Below is a small trained network, with its code and all its weights. Each question gives an input and a class and asks what happens when units are switched off, that is, made to give their printed mean instead of their output.

import numpy as np


def w(rows, s, z=0):
    codes = np.array(rows[::2]) - 128.0
    scale = np.full(codes.shape[1], s)
    scale[-1] = z or s
    return codes * scale


def norm(h):
    return h / np.sqrt((h * h).mean(-1, keepdims=True) + 1e-5)


def f(y):
    return np.maximum(y, 0)


def log_softmax(a):
    a = a - a.max(-1, keepdims=True)
    return a - np.log(np.exp(a).sum(-1, keepdims=True))


def net(x, mask):
    res = np.array(x, float).reshape(1, 8) / 4 @ E
    u = 0
    for l in range(2):
        y = f(norm(res) @ A[l][:, :-1].T + A[l][:, -1])
        res = res + np.where(mask[u : u + 5], y, B[l][:, -1]) @ B[l][:, :-1]
        u += 5
    return log_softmax(norm(res)[-1] @ U[:, :-1].T + U[:, -1])


A, B = {}, {}
E = w([
[171,173,90,53,177],'x0',
[144,148,120,99,136],'x1',
[118,164,22,187,139],'x2',
[130,133,127,126,123],'x3',
[131,135,121,127,127],'x4',
[125,122,129,131,130],'x5',
[254,56,148,154,87],'x6',
[172,248,174,160,128],'x7',
],0.0084)
A[0] = w([
[255,62,162,146,123,59],'L0N1',
[69,141,188,180,89,253],'L0N2',
[137,107,243,44,117,14],'L0N3',
[150,136,133,100,196,83],'L0N4',
[17,179,147,78,158,18],'L0N5',
],0.012,0.0038)
B[0] = w([
[101,189,85,86,75,254],'L0N1',
[136,200,144,73,153,234],'L0N2',
[81,130,155,253,120,208],'L0N3',
[97,115,156,97,144,163],'L0N4',
[119,154,90,133,28,221],'L0N5',
],0.015,0.0068)
A[1] = w([
[156,155,4,153,165,130],'L1N1',
[112,207,173,137,148,4],'L1N2',
[74,21,99,82,137,4],'L1N3',
[68,211,126,101,87,105],'L1N4',
[57,36,172,125,86,156],'L1N5',
],0.012,0.004)
B[1] = w([
[28,85,245,191,148,189],'L1N1',
[200,48,91,153,196,167],'L1N2',
[213,103,52,106,254,146],'L1N3',
[189,4,171,87,145,254],'L1N4',
[108,139,19,138,246,169],'L1N5',
],0.0089,0.013)
U = w([
[102,217,34,102,34,178],'0',
[89,107,150,253,174,3],'1',
[152,85,135,109,173,162],'2',
[169,83,125,96,193,142],'3',
[196,148,69,122,215,187],'4',
],0.013,0.0039)

Each question gives the input, the list of numbers given to net, and the class t.
The units are the neurons (one row each of A and B). Each row of codes is followed by its name. A weight is (code - 128) times the scale printed after its matrix; where a second scale follows, it is the last column's (A, B and U).
mask holds one flag per neuron, layer by layer. A switched-off neuron (its flag False) gives its mean, the last column of its row in B, instead of its output. The means were averaged over made-up inputs and are rounded, as every weight is.
A unit's drop is (log p(t) with every unit on - log p(t) with that unit switched off) / (log p(t) with every unit on - log p(t) with every unit switched off).
The circuit of an input: a set's keep is (log p(t) with only the set's units on - log p(t) with every unit switched off) / (log p(t) with every unit on - log p(t) with every unit switched off). Starting from all 10 units, units are removed one at a time, each time the one whose removal leaves the highest keep (on an exact tie, the one counted first), for as long as the keep stays at least 0.8.
circuit, biggest first: the units of the circuit, biggest drop first
most important unit: the unit with the biggest drop
k most important neurons: the k neurons with the biggest drops, biggest first
top k neurons in layer l: the k neurons of layer l with the biggest drops, biggest first
input [-5,-6,3,-4,6,-6,6,1], class 0: most important unit	L0N1
input [-5,-1,1,1,0,2,-5,0], class 0: top 2 neurons in layer 0	L0N5, L0N4
input [2,4,8,5,-8,-8,-5,-8], class 1: top 3 neurons in layer 0	L0N1, L0N2, L0N4
input [-1,6,2,-8,5,-7,1,-8], class 4: circuit, biggest first	L1N3, L1N4, L0N1
input [-6,-7,6,4,6,-6,1,3], class 2: circuit, biggest first	L0N2, L0N3, L1N4
input [-1,4,-6,0,4,0,-3,5], class 1: 2 most important neurons	L0N3, L0N1
input [-8,-2,3,6,8,2,-2,0], class 3: circuit, biggest first	L0N2, L1N4
input [5,-5,-6,8,5,-7,6,-8], class 4: 3 most important neurons	L0N5, L1N5, L0N2
input [-3,6,-5,-2,-3,7,-5,-7], class 4: 4 most important neurons	L1N5, L0N1, L1N1, L1N3
input [7,6,2,6,-1,8,2,3], class 3: circuit, biggest first	L0N2, L1N1
input [8,6,8,5,2,-8,-4,-6], class 1: 4 most important neurons	L1N1, L0N1, L0N2, L1N4
input [3,-3,-4,-4,7,0,5,4], class 0: 4 most important neurons	L0N1, L1N1, L0N2, L1N3
input [2,3,7,3,7,-2,-2,-6], class 1: 3 most important neurons	L1N1, L1N4, L0N1
input [5,-7,-7,-7,4,-4,1,-8], class 4: top 4 neurons in layer 1	L1N5, L1N3, L1N1, L1N4
input [-1,5,8,6,4,0,2,-5], class 1: circuit, biggest first	L1N1
input [7,1,8,-3,1,5,-2,6], class 1: top 2 neurons in layer 0	L0N2, L0N1
input [0,-6,-2,8,-1,1,5,-8], class 4: top 2 neurons in layer 0	L0N5, L0N2
input [-5,-6,7,8,-7,-1,7,-8], class 4: top 2 neurons in layer 0	L0N5, L0N3
input [1,3,2,-2,8,3,0,-8], class 4: circuit, biggest first	L1N3, L1N4, L0N1
input [2,-6,5,4,-6,6,-4,6], class 2: 2 most important neurons	L0N1, L0N3
input [4,5,-8,-1,-4,8,4,-2], class 1: 2 most important neurons	L0N3, L0N2
